Each row is followed by its class number.
[  0  90   3 -38  53  19  71  -3 -18  68  -3 -24 -24 -22  15   0  11 -36
 -41  34  30   9 -12  15  86 -10  82 -16 -41  13 -20  29 -39 -24  24 -30
 -10  49]
8
[ -8 -13 -13 -42 -36   7 -59  -5  12   8  -3  26 -17  18  11   2 -43 -36
  35  36   4 -12  -2  34   5  -3  22 -18 -34 -24   7 -36 -53  38  43  -2
   3 -15]
8
[   6   66   -5  -31  -21  -39   -1  -20    1    2  -43  -14    2   21
   14  -33  -45   13  -24  -76  -54    2   -3  -23   47   -8   -5   16
  -18  -80   26  -16 -111   -6   14  -24   36   33]
4
[  5  56   5 -12   3   3 -10  -5 -35  24 -31 -28  11  39  22 -19   8  15
   3 -40 -24   5   8  34  48  10   3  -6 -46 -76 -13  -7 -81 -11  34 -18
  23  62]
4
[ 35  86  21 -21   5   7  37  -7   0  11 -18 -38 -19  -7  41  -3  16  14
 -48  -3 -17   2 -25 -12  72  -2  57 -15 -21   8   0  10 -61  -7  -3 -30
   3  13]
8
[ 26  78  27 -35 -30  16  -6 -28  -4  25 -49 -39 -14  29  61  -9 -39 -31
 -34 -42 -12  -4 -37  -3  80  12  46   6  -7 -31 -33   3 -87 -16  30 -11
  43  33]
0
[-18 -32   6 -10 -39  10 -51  -8   2 -11 -18  18  47  29  25 -56  11  18
  40 -38  -8 -10  20 -12 -26  13 -36 -29 -18 -66 -26 -63 -40  45 -22   2
 -28  -3]
2
[ 10  41  -8 -22  11 -25  32  -6 -10  12 -29 -39  21 -20  46 -31  15  33
 -26 -37 -32  -4  16  -4  26 -34  13  -4 -14 -78   3  17 -50 -10 -32 -33
   6  28]
5
[ 35  72  40 -32  11 -41  18 -17 -12  10 -33 -48   4 -32  45  -8  27   5
 -44 -20 -13  18 -15  -3  62   4  34   0  -1 -11   8   7 -56 -18 -18 -27
  -6 -21]
8
[-17  -7 -49  12 -21  22 -25  -6  20  17  -8 -37  14  26  32  14 -23  32
  -2 -58 -13  31  26 -34 -12 -18 -11  38  -3 -83 -53 -73 -45   5   5   1
 -18  17]
4
[-39 -15 -25   8 -30 -14 -48   7  19   3 -10  39  26  56 -27 -48 -55 -49
  21   9   1 -21  11   9 -20  28 -85 -17 -22 -92   1 -40 -60  32  -9   4
   3  -3]
2
[ 17  89  32 -13  21   7  29  -5 -22  -1 -21 -66 -26   6  28   9  12  -3
 -35 -25  37  14   7   8  82  28  47  20 -36  -2 -12  43 -47 -35 -13 -44
   8  34]
4
[ 28  46  44 -22 -34 -22 -13   3  -4   0 -54 -20 -18  13  43 -13 -15  31
 -45  21  -6 -42 -11 -20  36  18  29 -33  -2 -35   3   4 -89  18   1 -60
  35  -1]
2
[ 13  21   8  30 -29  28 -23   2   6   9  -7   1  19  68  -2 -23   2 -46
   5  12  -1 -14   4   5   0  22 -40 -20 -35 -64 -34 -40 -70   9  -7   1
 -13  10]
2
[ -1 -35 -14 -19 -15 -43  -2   6 -16 -17   9  23  16 -16 -15  12   0  12
   9  -3  10  12  21 -32 -38 -21 -54  -1  10  10  19 -48 -41  38   0 -19
 -32  -8]
5
[ -9 -25 -32 -34 -66  12 -45  17  18  -2 -17  12  18  29  -2  -2 -45  -8
  19   9 -16  -3   4   1 -13 -13 -41 -20   0 -71 -24 -25 -79  32  20 -13
  -1  10]
3
[ 24  95  35 -27   7 -11  45  -5 -24   8 -40 -28 -14  -2  73 -11  46  19
 -51 -23 -27  -3  -2 -17  51 -12  56 -22 -27  -7  29  55 -81 -24 -12 -48
   9  10]
5
[ 18  59  25 -26 -10   1  -2  -3 -29   8 -20 -17 -16  19   3   7   5  -5
 -33  -1  -6  12 -27 -14  67  20  27 -18 -15   7  -4   1 -62   4  10  -1
   2  33]
3
[ 22 -49  11 -42 -48   3 -60 -11   0 -23 -22  25   2  17   7  -9 -67 -16
  38  46  46 -28 -20  14 -12  -4  17 -18 -12 -36 -15 -65 -16  64  12  11
   1  11]
1
[ 14   2   5 -23  -2  25 -17  16 -27  16  13  14  21   1   4 -46  28  -4
  45 -30  -8 -28  14  17  13 -39 -34  -9 -38 -26 -33 -43  -8  13  -4  13
 -47  13]
6
[   2   69    8   -6  -28  -19   14  -23    6    4  -35  -32    2   19
   44  -24   -8  -13  -47  -39  -30   17   -4  -14   40   15   20   -1
  -22  -53   18   -3 -101  -20    6  -11   20   36]
8
[ 38  57  14 -12 -18 -12  -9 -18  -6 -11 -44 -51 -22  24  40 -22 -55   6
 -52  -8  20 -18 -29   1  65   8  50  33 -12 -37  -7  -2 -74 -40  -8 -25
  45  18]
1
[ 14  59  50 -51 -21 -47  -1 -21 -15  56 -26  -9  -8 -31  58 -19   1  -3
 -39 -16  16 -32 -31 -14  77 -12  65 -17   0  -8  14   5 -38  -2  -7 -26
   9   5]
0
[ -2   0 -18  11   4   4 -19  11 -15  14 -17 -21  36   0  17 -29 -19 -46
   2 -18  27   0  26  -6 -15  -1 -20  -7 -21 -74 -39 -43 -30   6 -16   1
 -34  17]
6
[ 22  97  19 -24 -14  26  -1 -26  -4  -1 -26 -25 -41  53  12 -11 -44 -54
 -29  -3  -7   3 -36  27  94  20  23  -1 -51   0  -9  -8 -95 -11  52  -6
  25  16]
8
[ 16  56  21 -30 -19   3  -2  -8 -15  27 -38 -26   8  21  27   0 -19 -11
  -9   5   0  -5 -28  23  63   6  64 -23 -25 -54 -20  24 -78  -2  29 -34
  20  36]
3
[ -2  -6 -27   6 -39  32 -60  -4  15 -29  -3   4   4  61  16 -20 -35 -17
  13 -24  -4  -8  10 -15   9   3 -48  -8 -17 -35  -7 -53 -52  13  14   9
  20  -1]
0
[  4 -11 -38 -11  -9  16  -7  -9  -4  20   8  -1 -12  14  16  -9 -30  -5
   5   8  11  -8  19 -15 -15 -33  15  19 -12   4 -25 -48 -36  -2   1  -9
  -4  44]
5
[ 34  -8  10 -30 -29  19 -52  -6 -16 -49 -15  33  15  44  23 -33  -8 -33
  34 -28   7 -33  -1  18  -6 -15 -32 -12 -23 -15  -7 -44 -33  10   2  13
 -17  -6]
1
[  -7  -12  -14   12  -54    7  -34   -8   26   -2  -12  -12   -3   43
   -1   -6  -22   -5  -21    0  -13   11    9  -26   -3   19  -19    6
  -11  -77  -16  -59 -103   22    8   -4    6    3]
2
[ 33  85  20   3  -7  16  37 -27   3   4 -19 -59 -38  14  41  -3  -3  28
 -73 -32   2 -16 -12 -17  67  10  69  29 -18  -5 -19  11 -73 -29   5 -47
  11  29]
2
[-38   0 -29   5 -39  28 -15   0  26  40   3 -10   8  73  -9 -17 -42 -28
  13 -13 -28  26  24 -10 -15 -15 -51   9 -29 -94 -44 -50 -93   6  21  13
   3  37]
7
[ 23 -11   0 -52 -41 -28 -74  -6   0  -9 -66  14  10   6  47 -18 -86 -16
  18  -2  30 -20 -28  10 -21  -2 -14  11   6 -52   9 -29 -50  15 -21  -1
   3 -26]
1
[-18 -12 -30  -6 -41  15 -12  -8  19  42   3   6   8  33 -27 -14 -48  -5
  15   2  14 -26  -4  10  17 -18  -9   7 -28 -92 -50 -57 -66  25  25  -9
  12  69]
2
[ 24  86  13  14   0  14  13 -19  10  11 -29 -41 -36  27   0  -9 -29 -25
 -57 -32   8 -29 -41  -7  89   2  20  12 -24 -21 -26  -3 -65 -38  -2 -24
  23   5]
2
[ 22  -9  -5  -8 -10   2 -13   5   5 -23 -28  -1 -31  25  26  23 -81 -29
 -21  36  57 -15 -21 -13   3  16  13  42   9  -9 -11 -38 -31   8 -18  12
  13  26]
1
[  9 -16 -12 -44  -3   5 -40  -1 -20  10 -15  11  17  -8  34   0 -25 -12
  27  -1  25  -8   6  10 -19 -11   4  -4 -13 -31 -15 -42  -6  36 -22  19
 -53  11]
3
[ 24  -4  -9 -22   0   7 -28   3 -18   8   0  -1   3  11  17  -4 -47 -15
  13  45  54   0  -7   2 -26  15  14  18 -11  11 -18 -34 -13  19 -26   6
 -31  -8]
1
[ 16 -13 -18  -9 -32  59 -16  -1   0  -5  -8   8   2  22  18 -16  22 -19
  14  -2   4  32   2  14   9  -9   0 -12 -28  11 -33 -35 -41  -6   4  13
 -25   9]
5
[ 40 -15  10  19 -31   3 -36  11 -14 -18  -5  33  27  57  28 -34 -15  30
  27   8 -19 -40  -8  12 -46  -2 -39 -39 -17  -8   0 -75 -43  39  -9  -4
  -3  11]
7
[ 23  80   9 -13 -50 -22 -13 -16  -8 -13 -32 -40 -13   9  30 -10 -30  28
 -43 -61  -3   4 -20 -43  45   4  33  24 -10 -18   5  -2 -90 -11   1 -26
  30  25]
6
[  6  74  30 -29  -2 -42  23 -29 -16  28 -10 -29   5  -5  33 -22   6 -20
 -40   4   3   7 -13  17  53  12  41 -14 -23 -28  12   2 -68  -1  12 -27
   4  14]
8
[ 17  71  30 -39  -2  15  -5 -20   9   9 -31 -33 -48  -2  32 -18 -24 -42
 -32 -53  19 -34 -19   0 114 -13  60   1 -35 -13 -18   5 -30 -16 -12 -31
  -5  27]
4
[ -7 -25 -14   0 -32 -19 -24   9  -6 -37 -21 -20  44  21  30 -44 -37  37
   7 -44   0 -18   7  -9 -32  -4 -77   9  -4 -79 -10 -58 -62  19 -27  -6
 -18 -28]
1
[-18 -25 -33  -4 -19  30 -39  -2   0  16  18  12  14  56 -11 -12 -11 -26
  25  27 -14  15  17  14  -7  -4 -19  -6 -25 -71 -26 -56 -38  24  20  34
 -16  35]
3
[ 16  -3 -26   9 -42  24   4  -3  14 -18  -7 -30   3  37  21   9 -10   1
 -12  -8 -25  26   3  -3 -14 -17 -43  22   1 -44 -36 -38 -90  -1  11  -7
   7   1]
5
[  4  75  12   4   5  -5  19 -10   3   2 -28 -44  -5  22  22 -16   6   2
 -41 -54 -22  25 -20  -5  72  20   4  12 -13 -43  -3  11 -71 -27 -12 -25
  16   6]
4
[  14   46  -13  -14   -9  -13   16  -28    3   19  -32  -81   33   -8
   25  -17   -1   26  -25  -38  -54   56    7  -18    2    8   24   -2
   -6  -81   -7   -3 -114   -3   12  -34   18   35]
8
[ 13 -12  -8 -47 -28 -12 -52   7 -12   8 -38  26  -3  19  22 -12 -96 -48
  18  56  60 -44   1  19 -20   6  22 -12 -28 -48   6 -23 -57  32   6 -17
   6  32]
1
[ 21   7   5 -22 -43   6 -56 -18  -1  -1 -29  17  22  30  43 -16   5 -16
  18   1  23 -29  17  16 -28  -6  13 -33 -28 -70 -11 -27 -51  23  -7 -18
  -4  20]
2
[ 20  77  38 -34  -6  -1 -23 -12 -31   3 -46 -26 -26  31  77   1  13  29
 -27 -19  17 -18  -2  19  71   9  53 -13 -38 -38  -1   2 -46   4  11 -29
  18  42]
4
[ 19  13 -23  22 -44  42 -62 -11  22 -38 -32  -9  -2  73  32 -17 -41  -3
  19 -41  -6 -10  -2  14  -5  -3 -37  -1 -38 -54  -3 -47 -70  -5  16 -17
   8  -9]
4
[ -8  -3 -43  46 -22  43 -35 -14   4 -15 -17 -33   6  67  47 -25 -15  -3
  -8 -15   3  -2   5  26 -18  -9 -25  -7 -37 -62 -19 -45 -69 -20  14 -13
  10   0]
5
[ 16 -29  -8  12 -31 -36 -53  -8  -1 -54 -14  17  29  23  -5 -19 -29   7
  16 -14  -4 -48   6  16 -52  -2 -72 -25  -8 -70  21 -62 -53  43   4 -18
   7 -42]
2
[  7   4 -30  21  25  11 -21  -8  -5  15  -4 -37  31  39  19  -2  16 -12
   4  12  14  19  57 -11 -72   0 -52  12 -21 -94 -13 -33 -61   3 -30 -17
 -38  20]
2
[  3 -41 -31  18  11   1  27  15  -3   2  18 -24  12  31  -1 -10  -8  40
 -14  57   3  -9  23  12 -32 -27 -42  24   4 -81 -17 -49 -50   1  14 -18
   8  33]
1
[   9   72   15  -25  -11    4   -5  -14   11   17  -33  -44  -22   31
   24  -22  -50  -19  -19    5  -26   11  -11   -6   64   28   46    3
  -38  -29    8   10 -106   -1   23  -35   22   15]
8
[ 59  59  33 -25  13 -17  13 -10 -14  28 -40 -24  -3 -16  51   5  32  11
 -23  -8  12  -3  -9  10  66  -8  97  -4 -24 -35  16  19 -55 -24 -14 -51
   7  56]
4
[ 11  15 -19  23 -28  20 -38  20  -4  10  19   6  -7  31  -3 -20 -11 -32
  -5 -11   8 -38  -5 -15  21 -12 -15  -8 -27 -13 -31 -56 -36   6  -2   1
 -20   9]
6
[ 46  94  33 -20  32 -27  57 -29 -18   0 -25 -43   1  -4  36 -16  24  12
 -41 -67 -28  10  -4  -3  22 -35   1  15 -12 -12  25  26 -69 -45 -18 -34
  -6   2]
7
[ 26  91 -12  34 -14  22  38 -24  20 -10 -11 -51 -26  40 -14 -31  -1  10
 -69 -40 -16 -12 -12  -3  62 -13 -10  14 -39 -43  13  20 -99 -65   4 -45
  30  28]
2
[-22  -7 -30  -6 -47  12 -44  12   9  -6   4   3  10  60 -11 -22 -40 -20
   6   9  -9   7  22  -3  -2  16 -60   2 -24 -66  -7 -33 -74  21  -1   6
 -19  22]
3
[  -2   62   -3  -29    1   18    5    0   -4   54  -41  -67   -5   14
   33   -6  -24   -1  -24  -10   -4   12   -8  -13   63   -2   31   -7
  -18  -63  -20   33 -112  -24   22  -52   47   40]
0
[  6 -21   3 -46 -52  -5 -66   5   6  12 -18  44  19  43  -8 -42 -37 -37
  43 -20 -25 -10  10   2  -8 -23 -71 -23 -15 -52 -22 -68 -58  32  -8  22
 -10  19]
7
[ -1  60 -13 -15 -12  -5  -3 -11  -8  34 -60 -38 -11  44  51 -12 -57   7
 -31  29  -8   6  -3  12  41  -3  47   3 -30 -92 -12   9 -99 -20  29 -28
  74  46]
5
[ -9 -16 -38 -28   2  -5   6  -2   2  17  -6  24  28  -5  24 -52 -28 -25
  14 -10   0 -17  11   4 -11 -25   2 -16 -18 -42   0 -29 -48  20 -23 -22
 -18  32]
5
[ 41  48  29 -47 -21 -10   6 -19  10  -7 -58 -27  -5 -15  29 -16  12 -13
 -22  -4 -34  13  -2 -23  56 -25  69 -38 -16 -46  21  38 -81  -7  -7 -45
  36  12]
5
[-15 -41  -6  -3 -24   9 -17  32   2  29   1  41  27  29   9 -20   8 -42
  36  29  -3 -24  10  19  22  -8  -5 -29 -12 -43 -51 -36 -30  18   3  -5
  -2  27]
5
[-23 -22 -19 -30  23 -27  12 -16  -3  27 -15  12  45 -14 -11 -22 -16 -37
  50 -11  12  44  49   2 -28 -31 -19  26 -23 -67  11 -11 -27  -6  -1  -1
 -34  11]
5
[ -5  56  18 -27   6  13 -11 -21 -13  43 -54 -43 -13  15  39 -17  -3  10
 -41  10   7   6  -1   7  56   8  48 -22 -31 -81 -31  -5 -63  -3  22 -20
  17  13]
2
[-23 -26 -30 -12 -15 -14 -36   1  10  49  -5 -14  25  17  13 -48 -22  23
   4   3 -17   4  40  -2 -40 -32 -42 -15 -12 -88 -10 -49 -50   7 -16 -17
 -16  11]
7
[ -9 -28  -4 -23 -24   1 -22   3  15   6   5  16  24   5   5 -12 -14 -51
  26  31  11   3   6  17   1   5  -8 -31 -16 -40 -26 -55 -41  46  12  -1
 -27 -14]
8
[ 36  56  39 -13 -23 -11  11 -18  14  30 -35 -52  -7  -5  16 -13  27   3
 -46  10 -13   5 -16 -16  45   9  53 -16  -1 -44  -4  35 -93 -23 -16 -62
  22  13]
2
